[[ 49 144 107  97 104 136]
 [134 147  80 148 212 136]]
144

[[ 90  27  66 105]
 [191 201 135 227]
 [115 123 117 125]]
201

[[95 73 32 58 64]
 [55 65 51 82 22]]
73

[[8 7 8 7 7]
 [3 2 3 2 2]
 [4 4 3 4 4]]
2

[[-963  -94 -282 -214]
 [ 984 -505 -282  518]]
-94

[[9201 7132 4016 2912]
 [6280 6364 7723 7856]]
7132
---
Q:
[[-12.8  34.0  -1.9  12.6 -10.8  10.3 -56.2]
 [  2.6  11.7 -13.8  34.0 -25.0  13.9 -41.1]]
A: -13.8

Q:
[[ -1.9 -11.9  -4.3 -10.9]
 [ 55.8 -31.8  56.1  14.4]]
A: -10.9

Q: [  6.7 -19.6 -49.7  16.1 -23.4 -15.4 -32.3]
A: -49.7

Q: [ 12.8 -45.2  15.5  12.3   9.2 -22.1  10.1]
A: 15.5

Q:
[[-20.4 -18.2 -49.5   4.1  22.3]
 [-19.2  21.8 -47.0 -25.2  -9.3]]
A: -19.2

Q: [ 47.5  33.2 -56.7  54.4 -41.1  18.5]
A: 33.2

Q:
[[ 11.3 -22.9  46.8 -55.9 -21.3]
 [ 24.4 -29.4  23.3 -22.3 -22.2]
 [ 17.9 -32.8  26.1 -21.9 -37.4]]
A: 17.9

Q:
[[-16.7   0.5 -51.6 -22.9]
 [ 13.8 -24.5 -10.0  -9.5]]
A: -22.9
---
[53 22 53 46 74 25 62] ==> 53
[995 236 330 572 130 719] ==> 995
[3796 7816 6904 1093] ==> 3796
[-29 -14  16  -4  42] ==> -29
[ 47   0   7 -28] ==> 47
[ 39 -34 -21 -41  -3  27 -30] ==> 39
---
[3024 3903 8474 8944 8274 3847] yields 3847, 3024

[222  33 170 246] yields 246, 222

[9257 5960 3053 6146] yields 6146, 9257

[[183 187  53 168 105]
 [134 110 194 123 223]
 [ 96 169 132 183 143]] yields 105, 96

[1816 4850 8282 6910 1168 6340] yields 6340, 1816

[ 20  60 233  99] yields 99, 20
---
[ 44.5 -34.1  49.3 -25.0 -34.5  17.4 -39.6] 44.5, -39.6

[-51.8 -19.0  -5.5 -51.2   2.3 -46.8] -51.8, -46.8

[[ 13.1  -9.2  -3.5  23.7 -34.9  41.7  10.9]
 [-15.2   1.4 -32.4  31.5 -13.3  31.6  33.1]
 [-10.2  -1.1 -13.7   8.6  21.9 -18.3  14.5]] 13.1, 14.5

[ 22.3 -49.9  50.2  30.4   7.5] 22.3, 7.5

[ -2.4  14.6 -11.7   5.6  44.4  13.1] -2.4, 13.1

[52.8 -2.2  5.6 22.7] 52.8, 22.7

[[ 30.9   3.5 -24.0   7.7]
 [-15.6  52.9 -50.1   2.2]
 [ 10.4 -44.7 -58.0 -46.8]] 30.9, -46.8

[-19.0 -28.1 -11.8  -4.9  11.9 -17.2  48.0] -19.0, 48.0

[[-39.8  18.5  50.9 -42.1  34.5]
 [-43.2  22.5  50.0 -36.8  12.0]
 [ 44.9 -10.0 -44.1  22.7 -41.2]] -39.8, -41.2
---
271,482,-812,296,594 ⇒ 594
85,232,53,90 ⇒ 90
79,85,21,12 ⇒ 12
62,142,133,198,93,137 ⇒ 137
555,-876,-304,537,684 ⇒ 684
2,3,4,4,8,8,7 ⇒ 7
-32,28,-10,14,-44,-4 ⇒ -4
13,-34,-28,20,48 ⇒ 48
14,-9,3,33,-35 ⇒ -35
---
[[-49.8 -26.4  25.1 -44.9  20.0 -10.3  18.7]
 [ 47.3   4.5 -44.4  43.7 -37.5  26.2 -34.5]] Answer: -44.4

[[-26.3  15.0 -15.2 -37.7 -31.0]
 [-31.7  49.5   9.9  35.4 -14.9]] Answer: 9.9

[[-20.7 -27.3  35.3  -7.1  -9.7 -44.5 -17.8]
 [  8.6 -16.6   5.2  20.7 -27.8  -2.4 -33.6]] Answer: 5.2

[[ 23.1  -9.5  56.6  20.2 -29.9 -21.3 -25.0]
 [  2.1 -22.1   5.6   6.1  10.0 -26.5 -34.7]] Answer: 5.6

[[ 54.2 -19.3  -2.7  -0.2 -25.2]
 [ 26.6  -4.6  39.5  42.9  10.0]] Answer: 39.5

[[ 10.2  24.8  30.0  44.6 -28.7]
 [-30.6 -28.8  21.7  18.3  -9.1]] Answer: 21.7
---
[[-15.5  46.4 -16.9  -8.8]
 [-20.8  50.3 -11.0  18.2]] result: 46.4

[[ 20.6 -33.2  14.0  12.4  31.3]
 [ -7.2 -54.3 -11.0 -15.6 -24.6]] result: -33.2

[[ -0.3   1.5  -1.8   1.3  -1.5]
 [ -4.9  55.3  11.0  46.4 -17.1]] result: 1.5

[[ 35.9   6.8  -4.6  -9.6 -24.7   9.9]
 [ -3.1  26.3  54.4  -4.3 -16.7  -3.2]] result: 6.8

[[ 47.2  15.3   2.5  30.0]
 [-33.4  12.4  11.1 -16.0]] result: 15.3

[[ 48.4   9.7  21.2  25.7  37.7  52.8]
 [ 36.4 -32.4  36.5 -47.7  30.6 -41.9]] result: 9.7

[[ 19.5  42.4  24.9  51.9 -53.8  14.2   1.7]
 [ 19.5  42.9  24.9  44.9 -53.8  41.9   1.7]] result: 42.4

[[  5.8  17.5 -51.4   2.9 -29.8  58.3]
 [ 18.8 -38.9 -20.7 -25.4  40.2   0.6]] result: 17.5
